Below are the code and all the weights of a small trained network. Each question names an input and a target symbol and asks about switching units off, where a switched-off unit gives its printed mean instead of its output.

import numpy as np


def w(rows, s, z=0):
    codes = np.array(rows[::2]) - 128.0
    scale = np.full(codes.shape[1], s)
    scale[-1] = z or s
    return codes * scale


def softmax(a):
    e = np.exp(a - a.max(-1, keepdims=True))
    return e / e.sum(-1, keepdims=True)


def log_softmax(a):
    a = a - a.max(-1, keepdims=True)
    return a - np.log(np.exp(a).sum(-1, keepdims=True))


def net(x, mask):
    ids = ['ΔΘεηλστ'.index(c) for c in x.split()]
    T = len(ids)
    res = E[ids] + P[:T]
    u = 0
    for l in range(3):
        r = res
        for j in range(3):
            rows = slice(2 * j, 2 * j + 2)
            q, k, v = (r @ M[l][rows].T for M in (Q, K, V))
            z = softmax(np.where(np.tri(T) > 0, q @ k.T / 2**0.5, -1e9)) @ v
            o = O[l][rows]
            res = res + np.where(mask[u + j], z, o[:, -1]) @ o[:, :-1]
        u += 3
    return log_softmax(res[-1] @ U[:, :-1].T + U[:, -1])


Q, K, V, O = {}, {}, {}, {}
E = w([
[142,17,128],'Δ',
[194,152,20],'Θ',
[78,127,92],'ε',
[186,219,93],'η',
[122,15,96],'λ',
[20,249,87],'σ',
[61,92,29],'τ',
],0.013)
P = w([
[89,63,254],'0',
[116,168,89],'1',
[106,160,150],'2',
[113,134,238],'3',
[152,180,197],'4',
[182,194,204],'5',
[212,219,221],'6',
[139,199,159],'7',
[144,189,132],'8',
[121,212,109],'9',
[28,135,91],'10',
],0.0043)
Q[0] = w([
[191,135,54],'0.h0',
[97,66,77],'0.h0',
[10,181,232],'0.h1',
[61,149,171],'0.h1',
[47,254,184],'0.h2',
[81,160,8],'0.h2',
],0.0075)
K[0] = w([
[158,100,117],'0.h0',
[164,17,104],'0.h0',
[16,127,63],'0.h1',
[81,215,66],'0.h1',
[51,199,102],'0.h2',
[1,180,152],'0.h2',
],0.0096)
V[0] = w([
[192,107,179],'0.h0',
[111,218,79],'0.h0',
[30,136,58],'0.h1',
[181,129,132],'0.h1',
[101,78,143],'0.h2',
[30,149,253],'0.h2',
],0.011)
O[0] = w([
[37,178,148,36],'0.h0',
[116,64,31,202],'0.h0',
[254,132,46,254],'0.h1',
[26,131,101,101],'0.h1',
[141,86,157,108],'0.h2',
[247,212,188,138],'0.h2',
],0.0091,0.0037)
Q[1] = w([
[201,124,152],'1.h0',
[130,166,67],'1.h0',
[176,254,77],'1.h1',
[175,139,66],'1.h1',
[196,46,146],'1.h2',
[127,53,64],'1.h2',
],0.0099)
K[1] = w([
[193,134,187],'1.h0',
[114,88,3],'1.h0',
[254,210,103],'1.h1',
[183,149,206],'1.h1',
[129,234,123],'1.h2',
[62,133,95],'1.h2',
],0.0082)
V[1] = w([
[163,118,254],'1.h0',
[116,98,104],'1.h0',
[165,76,203],'1.h1',
[79,16,120],'1.h1',
[159,98,185],'1.h2',
[142,157,73],'1.h2',
],0.011)
O[1] = w([
[90,136,39,7],'1.h0',
[112,138,72,153],'1.h0',
[172,88,75,78],'1.h1',
[237,112,89,32],'1.h1',
[162,86,188,91],'1.h2',
[2,155,97,191],'1.h2',
],0.0054,0.012)
Q[2] = w([
[92,79,181],'2.h0',
[98,185,176],'2.h0',
[137,111,89],'2.h1',
[158,114,4],'2.h1',
[201,84,134],'2.h2',
[158,83,150],'2.h2',
],0.013)
K[2] = w([
[233,129,14],'2.h0',
[135,228,132],'2.h0',
[121,255,110],'2.h1',
[156,188,181],'2.h1',
[125,73,229],'2.h2',
[197,250,178],'2.h2',
],0.0076)
V[2] = w([
[106,251,112],'2.h0',
[39,110,108],'2.h0',
[158,85,49],'2.h1',
[99,17,70],'2.h1',
[111,185,109],'2.h2',
[158,120,167],'2.h2',
],0.014)
O[2] = w([
[142,2,150,253],'2.h0',
[51,177,48,106],'2.h0',
[137,80,71,248],'2.h1',
[152,216,97,203],'2.h1',
[160,35,122,117],'2.h2',
[162,136,139,81],'2.h2',
],0.0078,0.0064)
U = w([
[181,107,97,242],'Δ',
[2,160,140,234],'Θ',
[130,209,115,97],'ε',
[81,234,171,143],'η',
[136,103,90,6],'λ',
[68,170,9,38],'σ',
[198,131,9,2],'τ',
],0.0064,0.0058)

Each question gives the input, a string of symbols that net reads in full, and the target symbol t.
The units are the heads (2 rows each of Q, K, V and O). Each row of codes is followed by its name. A weight is (code - 128) times the scale printed after its matrix; where a second scale follows, it is the last column's (O and U).
mask holds one flag per head, layer by layer. A switched-off head (its flag False) gives its mean, the last column of its rows in O, instead of its output. The means were averaged over made-up inputs and are rounded, as every weight is.
A unit's drop is (log p(t) with every unit on - log p(t) with that unit switched off) / (log p(t) with every unit on - log p(t) with every unit switched off).
The circuit of an input: a set's keep is (log p(t) with only the set's units on - log p(t) with every unit switched off) / (log p(t) with every unit on - log p(t) with every unit switched off). Starting from all 9 units, units are removed one at a time, each time the one whose removal leaves the highest keep (on an exact tie, the one counted first), for as long as the keep stays at least 0.8.
circuit, biggest first: the units of the circuit, biggest drop first
unit that matters most: the unit with the biggest drop
heads that matter: for each layer, one digit per head in row order, 1 if its drop is at least 0.15 and else 0, layers parted by /
input Θ Θ Δ, target σ: circuit, biggest first	[0.h2; 2.h0]
input ε λ Δ Δ Θ, target η: heads that matter	000 / 001 / 101
input Θ τ τ ε, target τ: unit that matters most	1.h1
input Δ τ Δ, target η: circuit, biggest first	[2.h0; 2.h2; 0.h2]
input ε σ Θ τ Θ, target Θ: circuit, biggest first	[1.h1; 0.h1; 0.h2]
input λ λ λ ε Θ, target ε: heads that matter	001 / 011 / 101
input τ Θ λ, target τ: heads that matter	001 / 010 / 010
input η η Θ η η Θ σ λ λ η, target Θ: heads that matter	010 / 000 / 100
input Δ Δ τ, target η: circuit, biggest first	[1.h2; 2.h0; 0.h0]
input Δ λ λ τ Θ, target ε: circuit, biggest first	[2.h0; 1.h1; 2.h2]
input τ Θ Θ Θ ε, target σ: circuit, biggest first	[0.h2; 2.h0; 2.h1]
input τ ε ε, target τ: heads that matter	110 / 010 / 010
input Θ λ Θ η σ Θ Δ η η Δ, target Θ: heads that matter	011 / 010 / 110
input Θ Δ τ τ τ, target τ: heads that matter	011 / 010 / 010
input λ λ ε, target ε: circuit, biggest first	[2.h0; 1.h1; 0.h2]
input τ Θ ε Θ σ τ Θ Δ λ Θ, target Θ: unit that matters most	0.h2
input Θ Θ λ, target σ: heads that matter	001 / 001 / 110
input τ Δ λ, target τ: circuit, biggest first	[1.h1; 2.h1]
input Θ Δ λ, target σ: heads that matter	001 / 000 / 110
input Θ Θ Θ, target σ: heads that matter	001 / 000 / 100
input Θ τ ε, target σ: circuit, biggest first	[2.h0; 0.h2]
input Θ λ η, target σ: unit that matters most	0.h2
input Δ η Θ σ Θ Θ λ τ η, target Θ: circuit, biggest first	[0.h1; 1.h1]
input Δ Δ Θ, target η: heads that matter	110 / 001 / 101
